Below are the code and all the weights of a small trained network. Each question names an input and a class and asks about switching units off, where a switched-off unit gives its printed mean instead of its output.

import numpy as np


def w(rows, s, z=0):
    codes = np.array(rows[::2]) - 128.0
    scale = np.full(codes.shape[1], s)
    scale[-1] = z or s
    return codes * scale


def norm(h):
    return h / np.sqrt((h * h).mean(-1, keepdims=True) + 1e-5)


def f(y):
    return y / 2 * (1 + np.tanh(0.7978845608 * (y + 0.044715 * y**3)))


def log_softmax(a):
    a = a - a.max(-1, keepdims=True)
    return a - np.log(np.exp(a).sum(-1, keepdims=True))


def net(x, mask):
    res = np.array(x, float).reshape(1, 6) / 4 @ E
    u = 0
    for l in range(2):
        y = f(norm(res) @ A[l][:, :-1].T + A[l][:, -1])
        res = res + np.where(mask[u : u + 10], y, B[l][:, -1]) @ B[l][:, :-1]
        u += 10
    return log_softmax(norm(res)[-1] @ U[:, :-1].T + U[:, -1])


A, B = {}, {}
E = w([
[124,191,66,125,174,107,76],'x0',
[103,160,106,164,107,232,98],'x1',
[223,100,45,182,124,102,141],'x2',
[90,71,97,162,152,72,110],'x3',
[123,123,69,144,151,123,253],'x4',
[122,100,164,185,162,124,130],'x5',
],0.0063)
A[0] = w([
[126,166,156,115,91,190,40,83],'L0N1',
[56,158,111,48,115,154,147,172],'L0N2',
[107,193,159,109,252,137,174,17],'L0N3',
[60,157,184,70,103,92,148,61],'L0N4',
[139,117,86,112,191,82,18,166],'L0N5',
[84,67,96,139,122,166,129,11],'L0N6',
[153,17,207,85,71,138,68,100],'L0N7',
[174,153,85,132,109,138,164,228],'L0N8',
[192,83,195,92,2,183,102,39],'L0N9',
[207,114,42,167,36,166,80,9],'L0N10',
],0.0074,0.0015)
B[0] = w([
[253,158,134,158,173,111,138,250],'L0N1',
[177,145,54,146,68,179,91,221],'L0N2',
[93,75,207,2,153,104,172,200],'L0N3',
[119,97,103,121,40,183,166,210],'L0N4',
[76,186,155,65,181,125,144,230],'L0N5',
[91,71,113,119,175,96,59,136],'L0N6',
[115,162,72,115,81,164,160,246],'L0N7',
[91,173,142,115,193,146,142,229],'L0N8',
[114,68,203,188,41,167,165,254],'L0N9',
[38,126,195,92,94,113,108,249],'L0N10',
],0.0068,0.003)
A[1] = w([
[145,136,108,86,112,128,120,170],'L1N1',
[136,91,185,58,126,88,163,179],'L1N2',
[70,73,57,225,139,107,89,198],'L1N3',
[111,148,124,111,65,170,162,49],'L1N4',
[97,56,236,42,31,180,191,153],'L1N5',
[121,122,112,73,139,47,90,186],'L1N6',
[162,33,213,131,122,12,142,67],'L1N7',
[196,118,111,152,172,44,250,5],'L1N8',
[95,101,74,254,105,141,149,30],'L1N9',
[158,144,193,113,52,112,122,79],'L1N10',
],0.0071,0.0016)
B[1] = w([
[81,137,135,159,131,145,157,139],'L1N1',
[67,157,153,149,115,104,90,166],'L1N2',
[123,90,201,65,171,138,117,161],'L1N3',
[132,129,89,158,103,105,162,162],'L1N4',
[53,107,92,142,1,117,125,254],'L1N5',
[10,168,173,133,62,135,123,151],'L1N6',
[109,194,103,79,155,143,153,158],'L1N7',
[139,155,166,187,172,108,151,176],'L1N8',
[140,20,164,99,136,133,87,151],'L1N9',
[122,81,136,231,118,183,92,162],'L1N10',
],0.0083,0.0077)
U = w([
[150,190,34,104,136,179,140,115],'0',
[137,143,143,181,189,46,218,116],'1',
[175,90,96,128,158,83,99,21],'2',
[186,180,160,180,140,179,60,106],'3',
[26,177,151,58,157,65,118,173],'4',
[119,5,163,126,185,120,124,117],'5',
[188,90,81,105,135,80,112,3],'6',
[85,82,111,162,12,150,162,210],'7',
],0.013,0.0053)

Each question gives the input, the list of numbers given to net, and the class t.
The units are the neurons (one row each of A and B). Each row of codes is followed by its name. A weight is (code - 128) times the scale printed after its matrix; where a second scale follows, it is the last column's (A, B and U).
mask holds one flag per neuron, layer by layer. A switched-off neuron (its flag False) gives its mean, the last column of its row in B, instead of its output. The means were averaged over made-up inputs and are rounded, as every weight is.
A unit's drop is (log p(t) with every unit on - log p(t) with that unit switched off) / (log p(t) with every unit on - log p(t) with every unit switched off).
The circuit of an input: a set's keep is (log p(t) with only the set's units on - log p(t) with every unit switched off) / (log p(t) with every unit on - log p(t) with every unit switched off). Starting from the 12 units with the biggest drops (on a tie, the unit counted first), units are removed one at a time, each time the one whose removal leaves the highest keep (on an exact tie, the one counted first), for as long as the keep stays at least 0.8.
units of the circuit, in order: the units of the circuit, biggest drop first
most important unit: the unit with the biggest drop
top k neurons: the k neurons with the biggest drops, biggest first
top k neurons in layer l: the k neurons of layer l with the biggest drops, biggest first
input [0,6,3,-4,7,6], class 5: units of the circuit, in order => L1N9; L1N5; L0N7
input [0,-7,-7,7,2,-1], class 7: most important unit => L0N4
input [3,8,3,-4,0,-6], class 3: units of the circuit, in order => L1N5; L0N1
input [3,-6,-7,-7,7,7], class 7: top 2 neurons in layer 1 => L1N5; L1N3
input [4,6,-4,-1,2,6], class 3: top 3 neurons in layer 1 => L1N5; L1N7; L1N4
input [-7,-2,3,6,4,-6], class 1: units of the circuit, in order => L1N8; L0N9; L0N4
input [-6,4,1,7,2,-5], class 5: top 3 neurons => L0N6; L1N3; L0N3
input [2,-6,-2,-7,8,8], class 4: units of the circuit, in order => L0N3; L1N2
input [3,-2,8,0,7,-7], class 1: units of the circuit, in order => L1N8; L1N5
input [4,3,-8,-5,-3,-3], class 0: top 2 neurons in layer 0 => L0N1; L0N2
input [5,0,-8,1,3,-3], class 7: top 2 neurons => L0N4; L0N3
input [4,0,3,-4,-5,-4], class 3: top 2 neurons in layer 0 => L0N1; L0N3
input [2,8,8,5,-6,6], class 4: top 2 neurons => L0N10; L0N5
input [2,3,0,5,-4,-1], class 4: units of the circuit, in order => L0N5
input [-1,1,-1,4,0,5], class 5: top 2 neurons in layer 0 => L0N3; L0N10
input [-4,-7,3,-8,6,-7], class 1: top 3 neurons => L1N8; L0N10; L0N8
input [-7,-1,1,2,2,8], class 5: top 2 neurons in layer 0 => L0N3; L0N10
input [7,-1,0,0,8,2], class 1: top 2 neurons in layer 0 => L0N10; L0N5
input [-4,-6,-2,7,5,4], class 4: top 2 neurons => L1N7; L0N1
input [5,4,5,4,2,3], class 5: units of the circuit, in order => L1N3
